How the items are linked:
Kup & Dof
Kup @ Fiz
Kup ~ Nef
Kup ! Mur
Kup § Kap
Kup * Mut
Sos & Zas
Sos @ Bef
Sos ~ Ges
Sos ! Zup
Sos § Fis
Sos * Fuv
Laf & Fuv
Laf @ Kul
Laf ~ Rem
Laf ! Sos
Laf § Lof
Laf * Pup
Dar & Med
Dar @ Mut
Dar ~ Sel
Dar ! Nef
Dar § Poz
Dar * Nal
Pok & Mog
Pok @ Res
Pok ~ Zem
Pok ! Kar
Pok § Bag
Pok * Dis
Fis & Ves
Fis @ Ges
Fis ~ Kol
Fis ! Guz
Fis § Bef
Fis * Gog
Dek & Fil
Dek @ Big
Dek ~ Viz
Dek ! Zet
Dek § Mer
Dek * Rop
Dis & Bag
Dis @ Mur
Dis ~ Pom
Dis ! Mog
Dis § Kaz
Dis * Nef
Teg & Vin
Teg @ Vid
Teg ~ Bif
Teg ! Vap
Teg § Zuf
Teg * Sab
Lep & Pid
Lep @ Zus
Lep ~ Goz
Lep ! Gom
Lep § Kar
Lep * Kef
Vap & Sel
Vap @ Dar
Vap ~ Poz
Vap ! Kap
Vap § Ket
Vap * Vin
Kis & Fes
Kis @ Kar
Kis ~ Zus
Kis ! Ged
Kis § Lep
Kis * Zem
Big & Zoz
Big @ Pob
Big ~ Fil
Big ! Bur
Big § Viz
Big * Gom
Viz & Mag
Viz @ Fil
Viz ~ Mes
Viz ! Pup
Viz § Pob
Viz * Dok
Bos & Kul
Bos @ Zar
Bos ~ Laf
Bos ! Gog
Bos § Mik
Bos * Zet
Nom & Zar
Nom @ Pup
Nom ~ Bos
Nom ! Rem
Nom § Bur
Nom * Mes
Sab & Zuf
Sab @ Rel
Sab ~ Dol
Sab ! Vin
Sab § Biv
Sab * Zif
Rop & Mer
Rop @ Gom
Rop ~ Dok
Rop ! Fil
Rop § Ged
Rop * Goz
Kap & Gos
Kap @ Nef
Kap ~ Lil
Kap ! Pom
Kap § Fiz
Kap * Sel
Vin & Ket
Vin @ Nal
Vin ~ Kek
Vin ! Sel
Vin § Tuv
Vin * Zuf
Zup & Tef
Zup @ Feg
Zup ~ Tok
Zup ! Biv
Zup § Guz
Zup * Zas
Kef & Kar
Kef @ Kif
Kef ~ Kis
Kef ! Pid
Kef § Mog
Kef * Pok
Vid & Nal
Vid @ Riv
Vid ~ Vin
Vid ! Dar
Vid § Bif
Vid * Rel
Mik & Rem
Mik @ Laf
Mik ~ Lof
Mik ! Gel
Mik § Zar
Mik * Nom
Bef & Dov
Bef @ Kol
Bef ~ Zas
Bef ! Feg
Bef § Ges
Bef * Gel
Zif & Biv
Zif @ Val
Zif ~ Keb
Zif ! Zuf
Zif § Tef
Zif * Zup
Riv & Vap
Riv @ Tuv
Riv ~ Nal
Riv ! Mut
Riv § Vin
Riv * Teg
Kol & Zup
Kol @ Ves
Kol ~ Dov
Kol ! Zif
Kol § Zas
Kol * Sos
Val & Dol
Val @ Sab
Val ~ Biv
Val ! Bif
Val § Keb
Val * Feg
Nef & Kaz
Nef @ Dof
Nef ~ Gos
Nef ! Bag
Nef § Lil
Nef * Med
Biv & Vid
Biv @ Dol
Biv ~ Teg
Biv ! Tuv
Biv § Rel
Biv * Tef
Tok & Sab
Tok @ Tef
Tok ~ Val
Tok ! Teg
Tok § Zif
Tok * Dev
Zar & Mep
Zar @ Lof
Zar ~ Kul
Zar ! Nel
Zar § Laf
Zar * Bur
Dev & Zif
Dev @ Guz
Dev ~ Feg
Dev ! Sab
Dev § Zup
Dev * Kol
Med & Lil
Med @ Kap
Med ~ Fiz
Med ! Kaz
Med § Kup
Med * Poz
Mer & Mes
Mer @ Viz
Mer ~ Pob
Mer ! Nom
Mer § Big
Mer * Ged
Goz & Ged
Goz @ Pid
Goz ~ Zat
Goz ! Mer
Goz § Fes
Goz * Kis
Gos & Pok
Gos @ Kaz
Gos ~ Mur
Gos ! Kef
Gos § Dis
Gos * Fiz
Bif & Kek
Bif @ Vin
Bif ~ Tuv
Bif ! Poz
Bif § Riv
Bif * Dol
Sel & Fiz
Sel @ Med
Sel ~ Kup
Sel ! Gos
Sel § Reg
Sel * Ket
Kaz & Res
Kaz @ Pom
Kaz ~ Pok
Kaz ! Kif
Kaz § Mur
Kaz * Lil
Bur & Laf
Bur @ Bos
Bur ~ Mik
Bur ! Mep
Bur § Pup
Bur * Zoz
Nal & Poz
Nal @ Vap
Nal ~ Ket
Nal ! Med
Nal § Kek
Nal * Bif
Mog & Zus
Mog @ Kis
Mog ~ Lep
Mog ! Zat
Mog § Kif
Mog * Bag
Zas & Guz
Zas @ Dov
Zas ~ Dev
Zas ! Tef
Zas § Ves
Zas * Fis
Mag & Bos
Mag @ Nom
Mag ~ Bur
Mag ! Lof
Mag § Zet
Mag * Pob
Kek & Mut
Kek @ Ket
Kek ~ Dar
Kek ! Kup
Kek § Vap
Kek * Riv
Mes & Bur
Mes @ Mag
Mes ~ Zet
Mes ! Zar
Mes § Zoz
Mes * Big
Zat & Dek
Zat @ Ged
Zat ~ Gom
Zat ! Pob
Zat § Rop
Zat * Zus
Poz & Kup
Poz @ Sel
Poz ~ Reg
Poz ! Lil
Poz § Mut
Poz * Kek
Bag & Kif
Bag @ Zem
Bag ~ Kef
Bag ! Zus
Bag § Res
Bag * Kaz
Lil & Mur
Lil @ Gos
Lil ~ Dis
Lil ! Res
Lil § Dof
Lil * Kup
Fil & Nom
Fil @ Zoz
Fil ~ Mag
Fil ! Mik
Fil § Mes
Fil * Mer
Ves & Feg
Ves @ Dev
Ves ~ Zup
Ves ! Val
Ves § Dov
Ves * Bef
Dov & Tok
Dov @ Zup
Dov ~ Guz
Dov ! Keb
Dov § Dev
Dov * Ges
Kif & Goz
Kif @ Lep
Kif ~ Kar
Kif ! Rop
Kif § Kis
Kif * Res
Tuv & Dar
Tuv @ Kek
Tuv ~ Vap
Tuv ! Reg
Tuv § Nal
Tuv * Vid
Zuf & Tuv
Zuf @ Bif
Zuf ~ Riv
Zuf ! Ket
Zuf § Vid
Zuf * Biv
Kar & Zat
Kar @ Goz
Kar ~ Fes
Kar ! Dok
Kar § Zus
Kar * Mog
Res & Kis
Res @ Kef
Res ~ Mog
Res ! Goz
Res § Zem
Res * Mur
Dok & Pob
Dok @ Mer
Dok ~ Big
Dok ! Mag
Dok § Dek
Dok * Zat
Fes & Gom
Fes @ Zat
Fes ~ Rop
Fes ! Big
Fes § Pid
Fes * Lep
Gom & Viz
Gom @ Dek
Gom ~ Mer
Gom ! Zoz
Gom § Dok
Gom * Pid
Gog & Bef
Gog @ Nel
Gog ~ Sos
Gog ! Ves
Gog § Gel
Gog * Kul
Kul & Gel
Kul @ Mep
Kul ~ Fuv
Kul ! Bef
Kul § Rem
Kul * Mik
Pup & Lof
Pup @ Mik
Pup ~ Zar
Pup ! Fuv
Pup § Bos
Pup * Mag
Reg & Nef
Reg @ Kup
Reg ~ Kap
Reg ! Dis
Reg § Med
Reg * Dar
Pob & Zet
Pob @ Mes
Pob ~ Zoz
Pob ! Bos
Pob § Fil
Pob * Dek
Lof & Gog
Lof @ Rem
Lof ~ Mep
Lof ! Fis
Lof § Kul
Lof * Bos
Fuv & Fis
Fuv @ Gel
Fuv ~ Nel
Fuv ! Zas
Fuv § Gog
Fuv * Lof
Ket & Reg
Ket @ Poz
Ket ~ Mut
Ket ! Fiz
Ket § Dar
Ket * Tuv
Ges & Dev
Ges @ Zas
Ges ~ Ves
Ges ! Tok
Ges § Kol
Ges * Nel
Zet & Mik
Zet @ Bur
Zet ~ Pup
Zet ! Kul
Zet § Nom
Zet * Fil
Rem & Nel
Rem @ Fuv
Rem ~ Gog
Rem ! Ges
Rem § Mep
Rem * Zar
Nel & Kol
Nel @ Fis
Nel ~ Bef
Nel ! Dev
Nel § Sos
Nel * Mep
Mep & Sos
Mep @ Gog
Mep ~ Gel
Mep ! Kol
Mep § Fuv
Mep * Laf
Zus & Rop
Zus @ Fes
Zus ~ Pid
Zus ! Dek
Zus § Goz
Zus * Kif
Fiz & Dis
Fiz @ Lil
Fiz ~ Dof
Fiz ! Pok
Fiz § Nef
Fiz * Reg
Mut & Kap
Mut @ Reg
Mut ~ Med
Mut ! Dof
Mut § Sel
Mut * Vap
Guz & Val
Guz @ Tok
Guz ~ Zif
Guz ! Rel
Guz § Feg
Guz * Ves
Keb & Teg
Keb @ Biv
Keb ~ Rel
Keb ! Riv
Keb § Sab
Keb * Tok
Pid & Dok
Pid @ Rop
Pid ~ Ged
Pid ! Viz
Pid § Zat
Pid * Kar
Dol & Riv
Dol @ Zuf
Dol ~ Vid
Dol ! Kek
Dol § Teg
Dol * Keb
Tef & Rel
Tef @ Keb
Tef ~ Sab
Tef ! Vid
Tef § Val
Tef * Guz
Pom & Kef
Pom @ Bag
Pom ~ Res
Pom ! Lep
Pom § Pok
Pom * Gos
Dof & Pom
Dof @ Dis
Dof ~ Kaz
Dof ! Zem
Dof § Gos
Dof * Kap
Mur & Zem
Mur @ Pok
Mur ~ Bag
Mur ! Kis
Mur § Pom
Mur * Dof
Rel & Bif
Rel @ Teg
Rel ~ Zuf
Rel ! Nal
Rel § Dol
Rel * Val
Zem & Lep
Zem @ Mog
Zem ~ Kif
Zem ! Fes
Zem § Kef
Zem * Pom
Zoz & Pup
Zoz @ Zet
Zoz ~ Nom
Zoz ! Laf
Zoz § Mag
Zoz * Viz
Ged & Big
Ged @ Dok
Ged ~ Dek
Ged ! Mes
Ged § Gom
Ged * Fes
Gel & Ges
Gel @ Sos
Gel ~ Fis
Gel ! Dov
Gel § Nel
Gel * Rem
Feg & Keb
Feg @ Zif
Feg ~ Tef
Feg ! Dol
Feg § Tok
Feg * Dov

The rows follow the links: the fewer symbols apart two items are, the more alike their rows tend to be.

Named rows; a name shown again gets a slightly different row:
Zup -> (15, 4, -13, -15, 24, -33, -5, 24, 15, -19, 29, 72, 101, 21, 32, -21, 34, 6, 4, -16, 9, -34, 66, -9, -4, -42, 15, -3, -40, 0, 28, -54, -45, -18, -75, 53, -69, 32, -14, 47, -3)
Dof -> (-37, 40, 4, 13, -11, 50, 8, -54, 18, 18, -36, -28, -57, -3, -14, -62, -16, 51, -8, 55, -3, 38, -44, -23, 36, 35, 43, 15, 25, -22, 6, 20, 11, 73, 79, -29, 44, -29, -16, -68, 14)
Mer -> (20, -45, 11, 7, -22, -10, -2, 28, -34, 5, 2, -66, -76, -25, -29, 89, -26, -58, 5, -37, -5, 3, -42, 38, -31, 18, -64, -11, 24, 26, -44, 49, 48, -54, 12, -38, 43, -11, 36, 10, -8)
Kup -> (-41, 53, 0, 9, -4, 47, 6, -59, 28, 14, -32, -3, -24, 5, 0, -82, -5, 64, -9, 61, 0, 33, -23, -34, 42, 25, 59, 16, 14, -27, 21, 1, -4, 82, 66, -12, 24, -21, -25, -63, 13)
Mag -> (33, -56, 7, 2, -11, -30, -6, 47, -34, -6, 20, -40, -36, -21, -17, 100, -14, -71, 7, -55, -4, -17, -15, 42, -41, -3, -73, -16, 10, 31, -37, 30, 33, -76, -27, -18, 17, 2, 36, 39, -13)
Pob -> (28, -54, 8, 4, -15, -19, -3, 37, -35, 1, 10, -55, -60, -25, -25, 97, -21, -64, 4, -44, -6, -5, -31, 39, -35, 9, -70, -15, 18, 28, -43, 39, 42, -67, -4, -32, 34, -4, 37, 23, -11)
Zet -> (35, -55, 7, -1, -10, -34, -7, 52, -37, -7, 22, -35, -27, -18, -16, 99, -12, -70, 7, -56, -4, -17, -11, 41, -40, -5, -73, -17, 7, 30, -37, 27, 30, -78, -32, -14, 11, 4, 36, 43, -13)
Vap -> (-35, 56, -5, 1, 11, 32, 6, -51, 35, 4, -19, 38, 32, 18, 17, -98, 12, 70, -8, 56, 4, 16, 13, -41, 41, 4, 71, 17, -6, -29, 37, -26, -33, 78, 30, 17, -12, -4, -37, -41, 13)
Gog -> (38, -37, -4, -13, 12, -49, -6, 55, -16, -17, 36, 31, 58, 4, 16, 59, 18, -49, 8, -52, 4, -40, 44, 23, -34, -36, -40, -14, -28, 20, -5, -23, -13, -70, -81, 30, -45, 27, 15, 68, -13)
Kef -> (-20, 6, 12, 15, -23, 39, 6, -29, -8, 20, -32, -66, -98, -18, -31, 1, -31, 11, -4, 26, -7, 36, -64, 3, 10, 42, -4, 5, 38, -4, -22, 49, 41, 32, 81, -50, 68, -33, 8, -57, 5)
Bos -> (40, -55, 3, -6, -2, -43, -7, 54, -33, -10, 28, -15, -1, -12, -6, 95, -3, -68, 9, -61, -2, -26, 7, 37, -42, -18, -68, -18, -5, 32, -31, 12, 17, -84, -52, -1, -7, 13, 32, 56, -16)
Fis -> (34, -25, -8, -15, 17, -46, -6, 46, -6, -20, 37, 47, 79, 11, 21, 32, 25, -32, 6, -45, 5, -39, 55, 14, -25, -39, -25, -10, -34, 15, 6, -35, -26, -56, -86, 41, -59, 32, 5, 66, -10)
Kaz -> (-34, 32, 6, 14, -14, 49, 8, -50, 9, 20, -38, -43, -71, -7, -20, -42, -23, 41, -8, 49, -6, 39, -51, -16, 28, 39, 30, 12, 32, -18, -3, 32, 22, 64, 84, -38, 52, -30, -8, -68, 12)
Zuf -> (-21, 46, -11, -6, 21, 8, 1, -28, 34, -5, 0, 66, 78, 27, 30, -87, 26, 56, -5, 36, 8, -6, 43, -37, 30, -17, 65, 12, -24, -24, 44, -50, -47, 52, -15, 40, -45, 13, -35, -6, 9)
Bef -> (30, -23, -9, -16, 17, -46, -6, 44, -5, -22, 36, 51, 83, 12, 23, 29, 26, -27, 6, -41, 7, -39, 57, 9, -24, -41, -19, -10, -34, 14, 10, -40, -29, -53, -84, 43, -60, 30, 2, 64, -9)
Sos -> (33, -29, -8, -13, 16, -48, -6, 48, -9, -21, 37, 44, 74, 9, 19, 40, 22, -38, 7, -47, 6, -41, 55, 17, -28, -40, -29, -14, -32, 16, 4, -32, -22, -60, -85, 38, -54, 30, 8, 67, -10)
Rop -> (10, -34, 12, 11, -23, 7, -1, 11, -31, 11, -11, -74, -94, -26, -35, 69, -32, -42, 1, -18, -8, 14, -56, 30, -19, 28, -50, -6, 33, 17, -41, 57, 53, -30, 40, -49, 59, -19, 32, -13, -6)
Pid -> (2, -27, 14, 12, -24, 13, 1, 2, -26, 14, -17, -75, -98, -27, -34, 59, -33, -33, 0, -10, -8, 19, -60, 25, -14, 34, -44, -6, 35, 14, -39, 56, 54, -18, 50, -50, 63, -24, 28, -23, -4)
Keb -> (-4, 27, -13, -11, 24, -12, -1, -4, 28, -13, 14, 75, 97, 26, 34, -64, 33, 35, -2, 11, 8, -18, 60, -28, 14, -32, 45, 6, -35, -14, 40, -57, -52, 24, -49, 51, -62, 24, -29, 20, 4)
Lof -> (41, -49, 0, -10, 5, -48, -7, 56, -24, -14, 34, 6, 28, -5, 2, 80, 7, -62, 9, -61, 2, -32, 26, 33, -41, -27, -58, -18, -15, 26, -20, -3, 4, -81, -69, 13, -25, 20, 26, 64, -13)
Kek -> (-34, 56, -8, -1, 12, 30, 5, -46, 36, 3, -17, 42, 39, 20, 19, -101, 14, 69, -7, 54, 4, 16, 15, -42, 39, 3, 72, 16, -9, -31, 38, -30, -34, 76, 26, 19, -17, -1, -37, -38, 13)

Each walk starts at a row. The symbols on each line, taken left to right, move it on to the next item.
Answer with the item's row; about right is enough.
new walk
(24, -51, 11, 6, -18, -17, -3, 34, -37, 3, 8, -59, -64, -24, -26, 95, -24, -62, 4, -44, -5, -3, -34, 40, -34, 11, -67, -14, 20, 27, -44, 44, 45, -62, 0, -34, 38, -8, 36, 18, -11)
! @ § & -> (39, -45, -5, -12, 7, -50, -7, 56, -18, -17, 37, 20, 49, -1, 10, 68, 13, -54, 8, -59, 3, -38, 36, 28, -38, -33, -48, -15, -23, 25, -13, -14, -6, -77, -79, 24, -38, 25, 19, 69, -13)
@ & @ § § & -> (10, 11, -12, -15, 25, -28, -3, 14, 18, -17, 24, 75, 103, 23, 34, -31, 34, 13, 2, -10, 8, -30, 67, -15, 1, -38, 24, -2, -39, -5, 32, -56, -48, -7, -69, 53, -69, 31, -18, 42, 0)
new walk
(-2, -21, 13, 13, -25, 19, 2, -6, -24, 17, -19, -77, -101, -26, -35, 47, -34, -26, 0, -1, -7, 25, -63, 21, -8, 36, -34, -3, 38, 10, -36, 57, 51, -7, 60, -53, 68, -28, 25, -31, -1)
! ! & -> (40, -53, 1, -8, 0, -46, -7, 58, -29, -14, 32, -3, 14, -8, -2, 90, 3, -66, 7, -62, -1, -31, 16, 32, -43, -22, -62, -18, -10, 30, -25, 5, 11, -81, -60, 5, -15, 17, 29, 59, -14)
~ @ & * ! -> (23, -12, -10, -15, 21, -41, -6, 35, 4, -19, 35, 61, 95, 18, 28, 8, 30, -16, 4, -32, 7, -36, 64, 1, -17, -44, -4, -7, -37, 7, 17, -45, -38, -39, -83, 50, -65, 31, -4, 59, -6)
new walk
(28, -20, -9, -16, 19, -45, -6, 42, -2, -21, 35, 56, 87, 13, 26, 22, 29, -25, 5, -38, 7, -39, 59, 6, -21, -43, -15, -10, -37, 11, 11, -41, -32, -49, -85, 46, -63, 33, 0, 64, -9)
§ § ~ ~ ~ & ! -> (-31, 54, -9, -1, 14, 29, 5, -43, 36, 2, -16, 46, 44, 20, 21, -98, 17, 68, -7, 51, 6, 12, 21, -40, 38, -1, 72, 16, -12, -31, 40, -35, -36, 74, 19, 23, -22, -1, -38, -34, 13)
& ~ § ! & ! * -> (-13, -6, 13, 14, -23, 32, 4, -19, -14, 20, -27, -73, -102, -23, -32, 23, -33, -7, -2, 14, -9, 33, -67, 11, 2, 40, -16, 4, 39, 4, -29, 54, 46, 13, 74, -53, 69, -30, 17, -45, 3)
new walk
(-38, 55, -5, 3, 8, 36, 7, -51, 34, 6, -23, 27, 17, 15, 12, -98, 8, 71, -7, 59, 3, 22, 4, -40, 43, 10, 71, 16, -2, -30, 36, -22, -26, 82, 41, 9, -4, -6, -36, -48, 14)
§ § ~ @ -> (-40, 49, 2, 9, -4, 48, 8, -58, 25, 15, -33, -7, -29, 5, -4, -78, -8, 62, -8, 59, -2, 34, -26, -32, 40, 27, 57, 17, 16, -27, 18, 7, -2, 81, 71, -15, 30, -22, -25, -65, 15)
~ ! * ! * ~ -> (-16, 0, 12, 14, -24, 34, 5, -24, -11, 19, -29, -70, -101, -21, -32, 16, -32, -1, -3, 19, -8, 33, -65, 9, 7, 42, -12, 3, 41, -1, -26, 53, 44, 20, 77, -53, 69, -31, 14, -49, 4)
new walk
(-40, 55, -4, 5, 3, 41, 7, -56, 32, 11, -29, 18, 5, 14, 6, -94, 4, 69, -8, 59, 2, 26, -5, -38, 42, 15, 67, 19, 5, -30, 31, -14, -19, 83, 50, 3, 5, -11, -32, -55, 13)
! * & § ~ -> (-31, 25, 8, 15, -16, 47, 7, -44, 4, 20, -37, -50, -82, -12, -23, -32, -26, 31, -8, 44, -6, 39, -56, -10, 23, 40, 22, 11, 33, -13, -7, 37, 27, 54, 87, -43, 59, -30, -4, -64, 9)
~ & @ * -> (-18, 2, 11, 15, -23, 37, 5, -27, -10, 20, -30, -68, -100, -20, -29, 10, -34, 4, -4, 22, -8, 35, -66, 5, 9, 43, -7, 3, 40, -2, -23, 50, 42, 25, 78, -52, 68, -32, 10, -53, 4)
new walk
(-40, 51, 0, 7, -2, 47, 8, -57, 26, 14, -32, 3, -17, 7, 1, -87, -4, 66, -8, 60, 2, 31, -18, -35, 42, 22, 63, 18, 13, -29, 25, -3, -9, 85, 62, -7, 19, -17, -27, -61, 14)
* § ~ § § @ -> (-40, 45, 3, 11, -8, 50, 9, -57, 22, 17, -36, -19, -44, 1, -8, -68, -13, 56, -9, 58, 0, 38, -35, -28, 39, 32, 50, 18, 21, -25, 14, 13, 5, 77, 77, -22, 37, -25, -20, -68, 14)
@ ! * ~ -> (-24, 16, 9, 16, -21, 41, 4, -38, -2, 21, -34, -61, -91, -17, -26, -12, -30, 19, -5, 32, -7, 39, -64, -3, 18, 44, 7, 7, 37, -7, -14, 45, 36, 41, 83, -47, 65, -33, 5, -61, 7)
new walk
(-40, 55, -2, 5, 2, 41, 6, -55, 32, 11, -28, 13, -3, 12, 4, -92, 0, 69, -7, 62, 1, 28, -9, -38, 43, 19, 67, 17, 6, -30, 29, -11, -16, 82, 56, -1, 10, -13, -32, -59, 15)
@ ~ * ! & -> (-26, 18, 10, 15, -20, 44, 6, -41, -1, 22, -34, -59, -89, -15, -27, -18, -27, 23, -4, 36, -8, 37, -60, -4, 20, 42, 13, 9, 36, -8, -13, 42, 33, 43, 86, -46, 64, -32, 0, -65, 7)
~ @ ~ § @ -> (0, -25, 13, 13, -24, 17, 2, -4, -25, 13, -16, -77, -101, -25, -35, 53, -34, -29, 0, -6, -7, 25, -63, 23, -10, 35, -40, -4, 36, 13, -38, 57, 52, -13, 55, -52, 65, -26, 25, -26, -3)
new walk
(20, -3, -12, -15, 24, -36, -6, 28, 10, -20, 32, 68, 100, 19, 32, -4, 31, -7, 5, -24, 7, -36, 65, -4, -11, -44, 6, -5, -39, 3, 22, -50, -43, -27, -79, 52, -66, 33, -11, 55, -5)
§ @ & * § -> (7, 16, -13, -13, 24, -24, -3, 11, 20, -18, 24, 74, 104, 22, 33, -38, 34, 17, 1, -5, 8, -27, 66, -18, 2, -39, 27, 1, -39, -7, 34, -56, -49, -1, -66, 53, -69, 28, -22, 37, -2)
! * § ~ -> (-16, 44, -13, -7, 22, 6, 1, -23, 34, -7, 0, 67, 82, 25, 30, -84, 28, 52, -4, 32, 7, -7, 47, -35, 27, -20, 62, 11, -27, -24, 43, -52, -49, 47, -22, 43, -49, 16, -36, -1, 9)
new walk
(-25, 50, -10, -5, 17, 20, 3, -37, 37, -1, -7, 57, 62, 23, 25, -95, 21, 65, -4, 44, 7, 5, 33, -41, 36, -12, 70, 13, -20, -28, 42, -44, -43, 63, 1, 32, -35, 5, -37, -20, 11)
* * @ @ @ -> (-23, 49, -12, -7, 20, 13, 3, -30, 35, -5, -3, 64, 73, 25, 28, -89, 26, 57, -3, 38, 7, -2, 43, -36, 30, -16, 65, 15, -22, -26, 42, -48, -48, 55, -9, 39, -43, 10, -39, -11, 8)
~ @ @ § @ @ ! -> (-36, 36, 5, 14, -11, 50, 7, -53, 12, 19, -37, -32, -61, -6, -15, -56, -19, 46, -7, 52, -5, 39, -45, -19, 32, 37, 39, 14, 28, -19, 5, 23, 15, 70, 83, -31, 48, -29, -13, -68, 13)
